-113.99,-178.64,80.97,-13.43,99.03,-29.99 out -113.99, -29.99

-72.9,-69.2,-52.5,-36.6,146.8,-236.7
-51.7,26.2,-73.1,-33.9,-4.9,-46.3
-21.8,-4.5,-55.4,-35.2,41.8,-126.7
out -72.9, -126.7

-0.16,-0.02,-0.13,0.14,0.14
-0.08,0.03,0.16,-0.10,-0.04
-0.10,-0.10,-0.07,0.21,0.00
out -0.16, 0.00

0.0,-1.4,0.9,0.3 out 0.0, 0.3

-1.16,-0.49,0.50,-0.86,-1.66,-1.08,1.89 out -1.16, 1.89

1.692,-0.547,0.063,-1.634
0.061,-0.442,0.613,0.664
out 1.692, 0.664

-0.110,-0.206,0.060,-0.014
0.128,0.125,0.130,0.059
out -0.110, 0.059

98.0,140.3,154.1,138.2
111.9,-111.4,-91.1,7.4
out 98.0, 7.4

-0.118,-0.085,0.169,0.185,-0.137 out -0.118, -0.137

-0.07,-0.10,0.19,0.18,-0.13,-0.15,-0.03 out -0.07, -0.03
---
[[779 764 873 523]
 [386 178 803 735]
 [856 952 605 468]] -> 952, 178

[8 1 4 6] -> 8, 1

[[160  93 117 168 114 174]
 [128 238 147  43 142 141]
 [140 168 204  81 165 153]] -> 238, 43

[101  38 199 159 158 148] -> 199, 38

[ 806 -767 -592   49  478] -> 806, -767

[[7294 3372 4316 9098 6057 1583]
 [7867 4060 3821 7736 3373 2291]] -> 9098, 1583

[[6385 7374 1931 8377]
 [5256 4644 3131 6620]] -> 8377, 1931

[[19 65 41 37 56 33 64]
 [79 29 48 56 28 41 40]
 [ 5 21 51 37 55 49 43]] -> 79, 5
---
[[9723 6693 5868 9723 3378 7986 6439]
 [5652 3408 4708 5652 8523 4458 6191]
 [3585 5683 6004 3585 6806 5730 3114]] | 6439

[[2 6 6 7 7 7]
 [6 8 7 7 6 7]
 [7 7 6 7 6 5]] | 7

[[-939 -193 -425 -341  190 -264]
 [ 851  285 -312  177  721  570]
 [-932  542 -383 -378  603  266]] | -264

[[ 63  51  79 218]
 [ 77  23  93 234]
 [ 52  65  57 203]] | 218

[[5 5 4 5 8 8]
 [4 8 5 7 5 4]
 [5 2 5 6 7 8]] | 8

[[586 438 777 588 419 387]
 [468 644 603 464 647 602]
 [436 571  39 463 475 607]] | 387
---
Input:
[[130 131  83  50]
 [144 160 134 122]
 [ 73 123 194  41]]
Output: 123

Input: [6882 5417 2563 6971 7781]
Output: 5417

Input:
[[ 32 -15   6   6  42   4   4]
 [ -1  12   5  14   1  -1   4]
 [-15  20   4  19 -32  -5   4]]
Output: 20

Input: [206 101 189  12]
Output: 101

Input: [-35 -37 -45  40 -39 -29]
Output: -37

Input: [13 85 36 23 73 42]
Output: 85
---
Q:
[[ 29   3 -14 -22]
 [ 40 -16   3 -19]
 [-27   6 -16   1]]
A: -22

Q:
[[ 18  -2   8  -4 -31  40]
 [ 10 -48  24 -17   8  12]
 [ 20   0 -26  16 -34  28]]
A: 40

Q:
[[ 18 -41  49 -16]
 [ 13 -33  48  32]
 [ -3 -43  -8  51]]
A: -16

Q:
[[  5   7  40  34   0]
 [-14  22 -24 -19   3]
 [-36  34 -25 -21  -9]]
A: 0

Q:
[[-33  -3  22   3]
 [ -4  -7  48  12]
 [ -4  -9  -8  42]]
A: 3

Q:
[[-1  1  0  1]
 [ 0 -2  0  8]
 [-1 49  0 -5]]
A: 1

Q:
[[-46  30 -10  11 -16   0   7]
 [ 20 -29  -4   6  11 -21 -11]
 [-19 -19 -13  13 -15  33  -6]]
A: 7

Q:
[[ -3  49 -12 -14]
 [  5  -7   0   1]
 [ -8 -23  -5  -9]]
A: -14

Q:
[[ 32   4  11  12]
 [  0   1   0  -1]
 [-41  -7   9  -5]]
A: 12

Q:
[[-40  -3  12  -6]
 [  7  49  16  42]
 [-20  -3  -7  15]]
A: -6
---
[-1.66, -1.41, 1.56, 0.60, -0.08] gives -1.66, -0.08
[[-5.83, -10.65, -0.95, 16.73, -5.43, -10.55], [2.08, 2.83, 5.05, 21.31, -2.48, -18.30]] gives -5.83, -18.30
[16.7, 13.4, -10.5, 1.2, 15.4, -10.8, 2.9] gives 16.7, 2.9
[1.05, 1.16, 0.72, -0.66, -1.68, 0.37, 0.57] gives 1.05, 0.57
[[-0.189, 0.091, 0.081, 0.210, 0.091], [-0.174, 0.174, 0.049, 0.190, 0.174]] gives -0.189, 0.174
[-0.155, 0.118, 0.025, 0.174, 0.133, -0.061] gives -0.155, -0.061
[-0.641, 1.112, 1.499, -1.207, -1.739, 1.080, 0.294] gives -0.641, 0.294
[-84.251, 169.212, 102.137, -125.818] gives -84.251, -125.818
